Here is a tiny trained network, its code and every weight. The questions are about switching its units off for an input and a target symbol, where a switched-off unit gives its printed mean instead of its output.

import numpy as np


def w(rows, s, z=0):
    codes = np.array(rows[::2]) - 128.0
    scale = np.full(codes.shape[1], s)
    scale[-1] = z or s
    return codes * scale


def norm(h):
    return h / np.sqrt((h * h).mean(-1, keepdims=True) + 1e-5)


def f(y):
    return y / 2 * (1 + np.tanh(0.7978845608 * (y + 0.044715 * y**3)))


def softmax(a):
    e = np.exp(a - a.max(-1, keepdims=True))
    return e / e.sum(-1, keepdims=True)


def log_softmax(a):
    a = a - a.max(-1, keepdims=True)
    return a - np.log(np.exp(a).sum(-1, keepdims=True))


def net(x, mask):
    ids = ['ζθλξσω'.index(c) for c in x.split()]
    T = len(ids)
    res = E[ids] + P[:T]
    u = 0
    for l in range(2):
        r = norm(res)
        for j in range(2):
            rows = slice(2 * j, 2 * j + 2)
            q, k, v = (r @ M[l][rows].T for M in (Q, K, V))
            z = softmax(np.where(np.tri(T) > 0, q @ k.T / 2**0.5, -1e9)) @ v
            o = O[l][rows]
            res = res + np.where(mask[u + j], z, o[:, -1]) @ o[:, :-1]
        u += 2
        y = f(norm(res) @ A[l][:, :-1].T + A[l][:, -1])
        res = res + np.where(mask[u : u + 12], y, B[l][:, -1]) @ B[l][:, :-1]
        u += 12
    return log_softmax(norm(res)[-1] @ U[:, :-1].T + U[:, -1])


Q, K, V, O, A, B = {}, {}, {}, {}, {}, {}
E = w([
[157,37,251,90,140,78,161,212],'ζ',
[47,135,155,148,179,124,151,57],'θ',
[116,138,139,82,148,36,87,217],'λ',
[75,27,112,177,112,69,122,165],'ξ',
[154,45,163,215,116,171,147,148],'σ',
[113,164,140,85,55,139,118,165],'ω',
],0.018)
P = w([
[99,145,138,242,77,45,233,171],'0',
[86,127,77,106,201,142,163,115],'1',
[76,69,189,66,128,185,85,137],'2',
[140,137,125,137,90,98,225,206],'3',
[109,132,42,93,154,142,149,89],'4',
[133,77,165,59,127,191,69,133],'5',
[250,81,131,110,112,60,185,140],'6',
[179,120,30,85,73,110,126,83],'7',
[97,95,169,92,132,216,68,120],'8',
[206,142,150,161,154,86,140,172],'9',
[162,125,46,100,109,110,134,70],'10',
],0.011)
Q[0] = w([
[99,62,99,214,149,127,63,193],'L0H0',
[89,109,148,166,103,90,71,99],'L0H0',
[105,43,254,50,125,196,46,172],'L0H1',
[174,178,163,106,156,138,196,140],'L0H1',
],0.0098)
K[0] = w([
[126,87,110,95,39,82,190,128],'L0H0',
[155,36,94,165,209,179,122,139],'L0H0',
[254,99,75,72,61,135,147,151],'L0H1',
[82,178,192,149,155,179,123,175],'L0H1',
],0.0078)
V[0] = w([
[162,63,57,54,84,152,144,134],'L0H0',
[115,127,95,106,97,76,38,104],'L0H0',
[145,208,145,91,48,144,197,70],'L0H1',
[136,102,52,92,152,188,165,1],'L0H1',
],0.0058)
O[0] = w([
[154,47,107,92,140,184,174,230,141],'L0H0',
[144,144,122,140,114,140,84,151,112],'L0H0',
[132,33,184,209,114,40,100,2,124],'L0H1',
[152,140,153,30,18,109,149,189,1],'L0H1',
],0.0084,0.006)
A[0] = w([
[119,128,127,26,189,118,42,120,120],'L0N0',
[43,110,161,88,158,87,41,97,191],'L0N1',
[118,233,177,117,86,151,56,17,118],'L0N2',
[136,253,191,69,51,226,62,116,72],'L0N3',
[152,84,142,114,237,166,164,150,92],'L0N4',
[89,52,115,139,128,158,83,132,80],'L0N5',
[147,189,180,109,153,38,197,92,127],'L0N6',
[109,147,142,130,75,242,149,65,50],'L0N7',
[207,166,26,81,145,76,127,116,194],'L0N8',
[112,221,226,140,41,139,138,124,94],'L0N9',
[140,59,139,65,173,141,43,115,251],'L0N10',
[124,74,175,184,41,191,76,174,185],'L0N11',
],0.0072,0.0027)
B[0] = w([
[177,139,96,114,188,75,92,71,198],'L0N0',
[152,157,193,89,61,105,92,141,245],'L0N1',
[106,64,123,71,128,127,104,202,168],'L0N2',
[2,35,164,155,137,58,143,110,184],'L0N3',
[69,126,30,139,170,163,101,42,222],'L0N4',
[112,108,134,136,122,162,117,182,183],'L0N5',
[153,33,133,63,107,170,180,120,175],'L0N6',
[98,77,168,93,129,93,49,98,153],'L0N7',
[94,195,96,168,117,172,130,140,180],'L0N8',
[128,77,225,176,203,144,78,190,149],'L0N9',
[93,204,147,113,66,188,105,133,254],'L0N10',
[124,96,107,75,171,119,38,25,237],'L0N11',
],0.0079,0.0046)
Q[1] = w([
[146,96,97,177,119,60,252,68],'L1H0',
[113,141,173,193,169,114,91,195],'L1H0',
[55,73,142,149,127,254,85,143],'L1H1',
[138,122,131,47,74,155,77,36],'L1H1',
],0.0086)
K[1] = w([
[6,158,222,109,154,111,154,104],'L1H0',
[78,119,190,176,122,122,100,183],'L1H0',
[80,2,106,166,117,170,110,145],'L1H1',
[136,61,60,104,100,173,194,88],'L1H1',
],0.0092)
V[1] = w([
[117,254,190,95,187,145,128,122],'L1H0',
[93,130,138,140,106,202,194,19],'L1H0',
[146,144,116,96,120,97,134,239],'L1H1',
[98,106,127,192,150,76,30,223],'L1H1',
],0.0062)
O[1] = w([
[118,116,206,142,80,103,55,156,48],'L1H0',
[65,87,216,107,3,161,180,61,105],'L1H0',
[103,127,123,255,21,108,129,73,64],'L1H1',
[148,85,37,87,95,145,228,139,253],'L1H1',
],0.0083,0.0039)
A[1] = w([
[134,76,93,152,114,113,245,142,231],'L1N0',
[110,110,92,93,181,130,176,160,210],'L1N1',
[129,78,133,107,213,180,128,110,165],'L1N2',
[119,185,159,93,80,232,89,157,26],'L1N3',
[230,57,199,144,126,75,174,105,129],'L1N4',
[83,146,148,48,159,155,84,32,72],'L1N5',
[94,89,52,93,185,117,68,134,103],'L1N6',
[85,118,146,241,109,83,233,95,3],'L1N7',
[171,144,143,112,36,153,125,56,100],'L1N8',
[142,95,145,78,92,71,57,77,36],'L1N9',
[89,108,211,136,117,93,73,37,129],'L1N10',
[118,98,92,191,108,168,198,124,173],'L1N11',
],0.012,0.0031)
B[1] = w([
[189,96,240,173,129,203,141,192,235],'L1N0',
[139,169,91,112,98,121,74,90,231],'L1N1',
[134,168,113,117,101,75,121,152,238],'L1N2',
[167,140,99,112,209,209,180,98,142],'L1N3',
[147,195,51,131,155,117,156,149,182],'L1N4',
[137,44,129,174,156,138,120,143,225],'L1N5',
[135,199,149,146,86,119,164,127,250],'L1N6',
[34,41,72,192,184,77,220,132,170],'L1N7',
[144,242,139,77,150,121,8,90,135],'L1N8',
[59,57,136,152,36,98,143,117,173],'L1N9',
[144,192,145,114,54,127,100,169,191],'L1N10',
[96,81,185,136,120,100,161,123,187],'L1N11',
],0.011)
U = w([
[79,59,109,144,206,83,211,119,255],'ζ',
[139,179,173,145,66,254,179,221,7],'θ',
[161,228,232,127,190,141,70,191,2],'λ',
[91,234,43,103,101,87,168,87,219],'ξ',
[74,92,46,55,169,243,128,129,170],'σ',
[86,66,133,98,31,71,61,115,104],'ω',
],0.0084,0.0041)

Each question gives the input, a string of symbols that net reads in full, and the target symbol t.
The units are the heads (2 rows each of Q, K, V and O) and the neurons (one row each of A and B). Each row of codes is followed by its name. A weight is (code - 128) times the scale printed after its matrix; where a second scale follows, it is the last column's (O, A, B and U).
mask holds one flag per unit, layer by layer, with each layer's heads first. A switched-off unit (its flag False) gives its mean, the last column of its rows in O or B, instead of its output. The means were averaged over made-up inputs and are rounded, as every weight is.
A unit's drop is (log p(t) with every unit on - log p(t) with that unit switched off) / (log p(t) with every unit on - log p(t) with every unit switched off).
The circuit of an input: a set's keep is (log p(t) with only the set's units on - log p(t) with every unit switched off) / (log p(t) with every unit on - log p(t) with every unit switched off). Starting from the 12 units with the biggest drops (on a tie, the unit counted first), units are removed one at a time, each time the one whose removal leaves the highest keep (on an exact tie, the one counted first), for as long as the keep stays at least 0.8.
circuit, biggest first: the units of the circuit, biggest drop first
most important unit: the unit with the biggest drop
k most important neurons: the k neurons with the biggest drops, biggest first
top k neurons in layer l: the k neurons of layer l with the biggest drops, biggest first
heads that matter: for each layer, one digit per head in row order, 1 if its drop is at least 0.15 and else 0, layers parted by /
input λ σ ξ, target σ: heads that matter => 01 / 10
input ξ λ ω ζ λ ζ, target λ: 2 most important neurons => L0N10, L0N3
input σ λ ζ, target σ: most important unit => L0N10
input σ ω ω ω θ ω σ ω ζ, target ω: circuit, biggest first => L0H1, L1N0
input ζ ζ ξ, target ξ: circuit, biggest first => L1N0, L1N6, L0H1
input ξ ω λ ω ζ, target ξ: heads that matter => 01 / 10
input ω ζ ω ω, target λ: circuit, biggest first => L0N9, L0H1, L1N9
input ω σ λ ω ω σ λ ω ω σ, target λ: circuit, biggest first => L0N11, L1N9
input σ ξ ω θ ω σ θ, target θ: circuit, biggest first => L1N10, L1H0
input ω ζ ξ ζ λ ω λ ω ω ω, target ξ: 2 most important neurons => L0N11, L1N0
input ω ξ σ, target ω: top 4 neurons in layer 1 => L1N0, L1N2, L1N10, L1N7
input σ ζ λ, target σ: circuit, biggest first => L0N10, L1N3, L1N0, L1N5
input θ ω ξ ω ω ω ξ ω, target θ: heads that matter => 00 / 11
input ω σ σ ω ω, target σ: heads that matter => 10 / 11
input ξ λ λ ω ζ θ, target ω: circuit, biggest first => L1N0, L1N5, L0N1, L1N10
input θ ξ λ ω, target ζ: most important unit => L1H1
input ω λ ω ω, target λ: heads that matter => 01 / 01
input ω σ λ ω ω λ σ ω σ ω σ, target ξ: circuit, biggest first => L0N11, L1H1, L1N2, L1N0
input ξ ζ θ, target ξ: heads that matter => 01 / 10
input θ θ ω ω ζ σ, target ω: circuit, biggest first => L0N11, L1N2
input σ ξ ξ, target σ: 3 most important neurons => L0N10, L0N11, L1N0
input ω ω ω ω ω, target σ: top 4 neurons in layer 0 => L0N3, L0N0, L0N5, L0N11
input λ σ λ σ σ, target ξ: 2 most important neurons => L1N0, L1N2
